Below are the code and all the weights of a small trained network. Each question names an input and a class and asks about switching units off, where a switched-off unit gives its printed mean instead of its output.

import numpy as np


def w(rows, s, z=0):
    codes = np.array(rows[::2]) - 128.0
    scale = np.full(codes.shape[1], s)
    scale[-1] = z or s
    return codes * scale


def f(y):
    return y / 2 * (1 + np.tanh(0.7978845608 * (y + 0.044715 * y**3)))


def log_softmax(a):
    a = a - a.max(-1, keepdims=True)
    return a - np.log(np.exp(a).sum(-1, keepdims=True))


def net(x, mask):
    res = np.array(x, float).reshape(1, 4) / 4 @ E
    y = f(res @ A[0][:, :-1].T + A[0][:, -1])
    res = res + np.where(mask, y, B[0][:, -1]) @ B[0][:, :-1]
    return log_softmax(res[-1] @ U[:, :-1].T + U[:, -1])


A, B = {}, {}
E = w([
[93,9,107,54,97,147,133,96,88],'x0',
[220,134,122,97,252,113,95,88,85],'x1',
[107,73,75,139,166,56,154,94,215],'x2',
[114,134,115,112,134,111,132,153,115],'x3',
],0.015)
A[0] = w([
[124,113,148,66,60,169,95,144,90,150],'N0',
[122,195,127,186,161,62,138,101,188,136],'N1',
[132,215,152,170,138,143,140,157,93,184],'N2',
[117,167,136,111,69,185,122,157,136,114],'N3',
[180,147,151,95,203,39,116,121,180,111],'N4',
[167,121,105,107,198,147,72,97,73,133],'N5',
[91,9,48,103,147,96,158,79,169,26],'N6',
[170,171,92,171,193,88,175,104,157,128],'N7',
[129,118,93,103,200,109,127,71,154,99],'N8',
[78,116,152,131,60,180,165,149,146,249],'N9',
[144,232,182,168,126,137,92,171,103,204],'N10',
[88,100,112,130,60,193,146,189,130,255],'N11',
[143,96,149,88,106,190,97,143,83,129],'N12',
[138,169,117,149,123,83,149,154,224,159],'N13',
[162,116,124,88,129,149,116,93,73,94],'N14',
[151,205,167,181,115,177,127,174,80,207],'N15',
[82,186,128,179,76,76,189,130,200,192],'N16',
[129,137,119,167,155,85,136,152,193,187],'N17',
[125,116,152,80,110,197,121,136,64,118],'N18',
[173,122,135,92,240,131,87,103,101,183],'N19',
[127,117,157,83,100,191,129,121,54,133],'N20',
[176,149,80,161,189,119,100,139,132,107],'N21',
],0.012,0.0072)
B[0] = w([
[105,131,92,77,150,175,113,108,164,209],'N0',
[131,158,57,118,76,184,66,146,165,211],'N1',
[153,105,203,111,113,88,158,138,130,222],'N2',
[99,113,125,115,157,153,130,147,162,189],'N3',
[70,162,136,107,52,193,80,140,127,209],'N4',
[122,178,127,117,127,76,141,86,95,214],'N5',
[174,67,249,109,82,85,221,134,85,213],'N6',
[117,147,102,97,41,159,73,130,130,206],'N7',
[120,145,158,90,89,139,103,115,104,184],'N8',
[113,75,122,93,154,182,132,144,225,230],'N9',
[179,77,231,82,86,111,179,108,112,253],'N10',
[66,85,120,113,155,191,123,150,167,235],'N11',
[76,163,64,120,152,106,121,106,114,193],'N12',
[154,142,79,189,158,122,123,169,170,196],'N13',
[161,194,102,126,164,90,114,126,64,174],'N14',
[127,54,207,100,153,93,193,124,117,248],'N15',
[172,120,98,191,147,99,159,162,176,224],'N16',
[155,159,100,164,121,164,121,202,187,188],'N17',
[111,157,55,113,163,131,83,107,120,200],'N18',
[128,161,116,70,108,102,57,83,50,241],'N19',
[82,143,41,119,160,125,96,93,127,207],'N20',
[90,140,148,51,74,176,58,105,145,188],'N21',
],0.011,0.02)
U = w([
[153,35,218,120,130,118,218,141,162,192],'0',
[85,152,78,69,89,226,41,106,155,234],'1',
[185,146,242,71,63,61,125,68,55,26],'2',
[139,213,42,114,187,73,83,57,72,10],'3',
[188,173,50,254,116,115,126,183,186,117],'4',
],0.0096,0.0014)

Each question gives the input, the list of numbers given to net, and the class t.
The units are the neurons (one row each of A and B). Each row of codes is followed by its name. A weight is (code - 128) times the scale printed after its matrix; where a second scale follows, it is the last column's (A, B and U).
mask holds one flag per neuron, in row order. A switched-off neuron (its flag False) gives its mean, the last column of its row in B, instead of its output. The means were averaged over made-up inputs and are rounded, as every weight is.
A unit's drop is (log p(t) with every unit on - log p(t) with that unit switched off) / (log p(t) with every unit on - log p(t) with every unit switched off).
The circuit of an input: a set's keep is (log p(t) with only the set's units on - log p(t) with every unit switched off) / (log p(t) with every unit on - log p(t) with every unit switched off). Starting from the 12 units with the biggest drops (on a tie, the unit counted first), units are removed one at a time, each time the one whose removal leaves the highest keep (on an exact tie, the one counted first), for as long as the keep stays at least 0.8.
circuit, biggest first: the units of the circuit, biggest drop first
most important unit: the unit with the biggest drop
k most important neurons: the k neurons with the biggest drops, biggest first
drop of u: that unit's drop, to one decimal
input [8,8,2,2], class 2: circuit, biggest first : N6
input [1,4,6,-4], class 2: 3 most important neurons : N6, N11, N9
input [-7,0,7,-7], class 4: 2 most important neurons : N16, N13
input [-6,-7,1,3], class 4: 4 most important neurons : N16, N13, N6, N1
input [-8,0,-7,-5], class 0: 2 most important neurons : N15, N19
input [-7,-4,0,-5], class 0: 3 most important neurons : N10, N15, N2
input [1,3,-8,-4], class 3: 3 most important neurons : N20, N18, N6
input [1,8,5,0], class 2: 3 most important neurons : N6, N5, N11
input [6,6,0,5], class 3: 2 most important neurons : N10, N15
input [-2,-8,1,5], class 4: 2 most important neurons : N16, N6
input [-5,3,0,-6], class 2: 2 most important neurons : N10, N11
input [2,8,5,-2], class 2: drop of N6 : 0.5
input [2,3,-2,5], class 3: drop of N12 : 0.0
input [4,1,3,6], class 2: most important unit : N9
input [4,6,7,4], class 2: drop of N6 : 0.1
